Here is a tiny trained network, its code and every weight. The questions are about switching its units off for an input and a class, where a switched-off unit gives its printed mean instead of its output.

import numpy as np


def w(rows, s, z=0):
    codes = np.array(rows[::2]) - 128.0
    scale = np.full(codes.shape[1], s)
    scale[-1] = z or s
    return codes * scale


def norm(h):
    return h / np.sqrt((h * h).mean(-1, keepdims=True) + 1e-5)


def f(y):
    return np.maximum(y, 0)


def log_softmax(a):
    a = a - a.max(-1, keepdims=True)
    return a - np.log(np.exp(a).sum(-1, keepdims=True))


def net(x, mask):
    res = np.array(x, float).reshape(1, 7) / 4 @ E
    u = 0
    for l in range(3):
        y = f(norm(res) @ A[l][:, :-1].T + A[l][:, -1])
        res = res + np.where(mask[u : u + 4], y, B[l][:, -1]) @ B[l][:, :-1]
        u += 4
    return log_softmax(norm(res)[-1] @ U[:, :-1].T + U[:, -1])


A, B = {}, {}
E = w([
[129,128,126,131,131,130,131,126,127],'x0',
[129,127,126,128,125,126,128,131,126],'x1',
[183,154,98,85,112,117,144,78,210],'x2',
[60,124,147,132,46,136,165,83,93],'x3',
[127,126,126,133,128,126,127,126,130],'x4',
[131,7,126,95,142,138,148,153,125],'x5',
[128,129,131,128,130,129,129,127,127],'x6',
],0.014)
A[0] = w([
[174,161,73,117,219,114,122,169,116,62],'0.n1',
[160,152,163,179,228,120,43,182,65,3],'0.n2',
[174,248,77,201,210,101,70,183,119,85],'0.n3',
[73,255,140,206,127,122,100,174,49,80],'0.n4',
],0.0081,0.0074)
B[0] = w([
[97,155,196,118,155,113,246,60,29,189],'0.n1',
[145,134,196,208,98,247,53,176,227,201],'0.n2',
[87,175,65,114,147,194,49,135,254,254],'0.n3',
[165,79,158,172,142,130,1,20,55,242],'0.n4',
],0.0089,0.007)
A[1] = w([
[113,145,117,132,146,168,189,145,51,92],'1.n1',
[217,109,86,91,254,111,100,142,144,133],'1.n2',
[78,79,141,162,159,102,166,200,70,47],'1.n3',
[186,108,169,155,185,198,108,252,115,2],'1.n4',
],0.0099,0.0058)
B[1] = w([
[172,125,194,114,68,139,101,171,182,150],'1.n1',
[165,124,93,127,130,53,80,178,35,254],'1.n2',
[75,205,135,144,14,172,148,187,201,191],'1.n3',
[105,114,24,229,186,131,251,177,146,215],'1.n4',
],0.012,0.0068)
A[2] = w([
[211,155,139,119,219,114,78,163,148,45],'2.n1',
[111,115,156,111,126,158,180,68,66,29],'2.n2',
[153,61,120,52,128,104,182,105,136,5],'2.n3',
[146,247,112,129,109,107,113,73,112,61],'2.n4',
],0.011,0.003)
B[2] = w([
[117,92,103,25,122,125,80,122,161,248],'2.n1',
[176,137,95,151,193,116,102,135,130,170],'2.n2',
[187,102,150,169,157,221,104,71,100,189],'2.n3',
[86,142,176,111,114,74,249,166,134,255],'2.n4',
],0.014,0.0067)
U = w([
[99,156,127,170,186,210,7,135,194,223],'0',
[89,155,188,197,123,92,70,33,6,49],'1',
[128,186,86,20,148,64,121,124,212,48],'2',
[112,183,199,127,96,95,222,51,140,78],'3',
[114,85,48,204,167,141,179,222,126,115],'4',
[71,88,184,145,32,189,132,165,114,84],'5',
[205,57,59,64,161,93,96,140,57,168],'6',
[185,73,130,134,112,222,151,27,128,253],'7',
],0.02,0.002)

Each question gives the input, the list of numbers given to net, and the class t.
The units are the neurons (one row each of A and B). Each row of codes is followed by its name. A weight is (code - 128) times the scale printed after its matrix; where a second scale follows, it is the last column's (A, B and U).
mask holds one flag per neuron, layer by layer. A switched-off neuron (its flag False) gives its mean, the last column of its row in B, instead of its output. The means were averaged over made-up inputs and are rounded, as every weight is.
A unit's drop is (log p(t) with every unit on - log p(t) with that unit switched off) / (log p(t) with every unit on - log p(t) with every unit switched off).
The circuit of an input: a set's keep is (log p(t) with only the set's units on - log p(t) with every unit switched off) / (log p(t) with every unit on - log p(t) with every unit switched off). Starting from all 12 units, units are removed one at a time, each time the one whose removal leaves the highest keep (on an exact tie, the one counted first), for as long as the keep stays at least 0.8.
units of the circuit, in order: the units of the circuit, biggest drop first
unit that matters most: the unit with the biggest drop
k most important neurons: the k neurons with the biggest drops, biggest first
k most important neurons of layer l: the k neurons of layer l with the biggest drops, biggest first
drop when u is switched off: that unit's drop, to one decimal
input [0,-6,-8,0,-1,-7,-7], class 0: unit that matters most : 0.n3
input [3,0,8,1,2,0,6], class 3: units of the circuit, in order : 0.n3, 2.n4
input [-6,1,-6,-1,-6,0,4], class 0: 2 most important neurons : 0.n4, 2.n4
input [6,1,6,8,8,1,3], class 7: 3 most important neurons : 1.n3, 2.n3, 0.n3
input [4,2,0,7,-8,-2,3], class 1: 3 most important neurons : 0.n3, 0.n4, 1.n3
input [1,5,0,4,0,-3,-2], class 1: 2 most important neurons : 0.n4, 1.n3
input [-5,-3,6,-3,-4,1,0], class 6: 2 most important neurons of layer 1 : 1.n2, 1.n3
input [6,2,2,1,-7,2,-3], class 7: 2 most important neurons : 0.n3, 0.n4
input [-3,-5,-2,1,5,7,-1], class 5: 2 most important neurons : 0.n3, 0.n2
input [2,0,0,1,-5,7,-4], class 5: 2 most important neurons of layer 1 : 1.n3, 1.n4
input [3,-5,1,-8,-1,-3,-4], class 2: 3 most important neurons of layer 0 : 0.n1, 0.n3, 0.n4
input [-7,-6,3,8,-5,1,1], class 7: 2 most important neurons : 1.n3, 0.n3
input [-6,-4,5,0,-5,4,-4], class 6: 2 most important neurons : 1.n2, 0.n1
input [-2,5,2,-1,4,-4,1], class 2: unit that matters most : 2.n4
input [-3,3,1,2,-3,8,-7], class 7: 2 most important neurons : 2.n3, 2.n4
input [5,8,5,0,-8,3,-4], class 6: 2 most important neurons : 1.n2, 0.n1
input [0,4,1,1,-4,-8,-3], class 3: 3 most important neurons : 2.n4, 1.n2, 0.n2
input [5,3,0,2,5,-4,8], class 1: 2 most important neurons : 0.n4, 1.n3
input [2,-4,7,3,-6,-6,-3], class 3: drop when 1.n1 is switched off : 0.0
input [-4,-5,7,-4,-7,1,-3], class 6: drop when 0.n3 is switched off : 0.1
input [8,7,1,-7,-2,-6,8], class 2: units of the circuit, in order : 2.n4
input [-4,-3,7,-2,-5,6,2], class 6: drop when 1.n2 is switched off : 0.8
input [3,7,6,-1,7,5,3], class 6: drop when 1.n2 is switched off : 1.2
